Below is a small trained network, with its code and all its weights. Each question gives an input and a class and asks what happens when units are switched off, that is, made to give their printed mean instead of their output.

import numpy as np


def w(rows, s, z=0):
    codes = np.array(rows[::2]) - 128.0
    scale = np.full(codes.shape[1], s)
    scale[-1] = z or s
    return codes * scale


def f(y):
    return y / 2 * (1 + np.tanh(0.7978845608 * (y + 0.044715 * y**3)))


def log_softmax(a):
    a = a - a.max(-1, keepdims=True)
    return a - np.log(np.exp(a).sum(-1, keepdims=True))


def net(x, mask):
    res = np.array(x, float).reshape(1, 8) / 4 @ E
    y = f(res @ A[0][:, :-1].T + A[0][:, -1])
    res = res + np.where(mask, y, B[0][:, -1]) @ B[0][:, :-1]
    return log_softmax(res[-1] @ U[:, :-1].T + U[:, -1])


A, B = {}, {}
E = w([
[125,123,131],'x0',
[135,128,129],'x1',
[197,205,53],'x2',
[145,9,35],'x3',
[2,148,74],'x4',
[126,124,126],'x5',
[128,128,130],'x6',
[125,129,131],'x7',
],0.0072)
A[0] = w([
[98,78,177,117],'N1',
[212,100,201,147],'N2',
[110,189,176,138],'N3',
[114,187,186,55],'N4',
[135,34,96,91],'N5',
[178,180,74,111],'N6',
[73,135,130,252],'N7',
[94,71,192,126],'N8',
[246,114,145,167],'N9',
[66,156,77,173],'N10',
[88,155,202,157],'N11',
[121,159,221,89],'N12',
[174,200,62,146],'N13',
[168,99,97,76],'N14',
[119,176,76,237],'N15',
[157,77,90,155],'N16',
[88,124,58,105],'N17',
],0.011,0.0035)
B[0] = w([
[191,60,80,185],'N1',
[73,136,176,240],'N2',
[193,131,63,204],'N3',
[123,185,43,185],'N4',
[119,253,26,216],'N5',
[140,68,110,186],'N6',
[168,132,184,210],'N7',
[185,31,73,207],'N8',
[42,126,181,253],'N9',
[59,106,195,197],'N10',
[154,113,87,217],'N11',
[130,187,59,205],'N12',
[154,22,94,213],'N13',
[120,178,126,155],'N14',
[115,25,180,201],'N15',
[54,226,140,198],'N16',
[134,176,152,169],'N17',
],0.0065,0.0054)
U = w([
[109,116,175,237],'0',
[165,43,132,165],'1',
[128,106,169,189],'2',
[128,192,82,2],'3',
[49,125,255,46],'4',
[134,93,178,89],'5',
],0.011,0.0043)

Each question gives the input, the list of numbers given to net, and the class t.
The units are the neurons (one row each of A and B). Each row of codes is followed by its name. A weight is (code - 128) times the scale printed after its matrix; where a second scale follows, it is the last column's (A, B and U).
mask holds one flag per neuron, in row order. A switched-off neuron (its flag False) gives its mean, the last column of its row in B, instead of its output. The means were averaged over made-up inputs and are rounded, as every weight is.
A unit's drop is (log p(t) with every unit on - log p(t) with that unit switched off) / (log p(t) with every unit on - log p(t) with every unit switched off).
The circuit of an input: a set's keep is (log p(t) with only the set's units on - log p(t) with every unit switched off) / (log p(t) with every unit on - log p(t) with every unit switched off). Starting from the 12 units with the biggest drops (on a tie, the unit counted first), units are removed one at a time, each time the one whose removal leaves the highest keep (on an exact tie, the one counted first), for as long as the keep stays at least 0.8.
units of the circuit, in order: the units of the circuit, biggest drop first
unit that matters most: the unit with the biggest drop
k most important neurons: the k neurons with the biggest drops, biggest first
drop of u: that unit's drop, to one decimal
input [-5,5,7,5,8,-8,-4,2], class 4: units of the circuit, in order -> [N10; N15]
input [-7,-3,6,8,-6,-1,7,4], class 3: 2 most important neurons -> [N5; N16]
input [5,7,8,-7,6,4,0,-8], class 1: unit that matters most -> N13
input [2,5,0,-8,2,-2,6,-4], class 3: units of the circuit, in order -> [N4; N12]
input [7,-6,-8,-3,-8,-4,-8,0], class 1: 4 most important neurons -> [N8; N1; N16; N11]
input [-4,5,1,-4,-7,1,2,-3], class 4: 2 most important neurons -> [N9; N2]
input [8,-6,-8,0,2,4,8,-3], class 1: units of the circuit, in order -> [N8; N1]
input [2,-2,8,-2,6,-8,6,-7], class 1: units of the circuit, in order -> [N13; N15]
input [-7,1,-4,0,-6,-8,0,2], class 4: units of the circuit, in order -> [N2; N9]
input [-2,-2,-4,-7,-1,-4,4,3], class 3: 2 most important neurons -> [N12; N4]
input [8,0,7,1,0,-2,-7,-1], class 1: 2 most important neurons -> [N13; N6]
input [-3,-7,1,8,7,6,-6,-7], class 3: 2 most important neurons -> [N5; N9]
input [-4,4,5,-1,7,-8,0,-5], class 4: 2 most important neurons -> [N10; N8]
input [2,-7,7,-3,8,-1,6,0], class 4: unit that matters most -> N10
input [5,5,0,7,8,-6,-6,-4], class 4: 2 most important neurons -> [N10; N3]
input [-7,5,-7,-8,-6,0,1,3], class 3: units of the circuit, in order -> [N12; N4]
input [8,-1,3,-8,-8,1,4,4], class 3: 3 most important neurons -> [N12; N4; N3]
input [-3,1,-5,7,-5,1,0,1], class 3: 3 most important neurons -> [N5; N16; N15]
input [-6,-3,3,7,3,-2,4,-3], class 3: drop of N5 -> 0.8
input [-6,-2,2,5,-7,1,-5,-7], class 4: drop of N7 -> 0.0
input [-4,7,7,6,-8,-8,-3,-6], class 4: unit that matters most -> N9
input [-3,3,8,-3,1,-2,-4,5], class 1: drop of N6 -> 0.1
input [0,3,-5,-6,2,-4,-3,1], class 3: drop of N5 -> -0.2
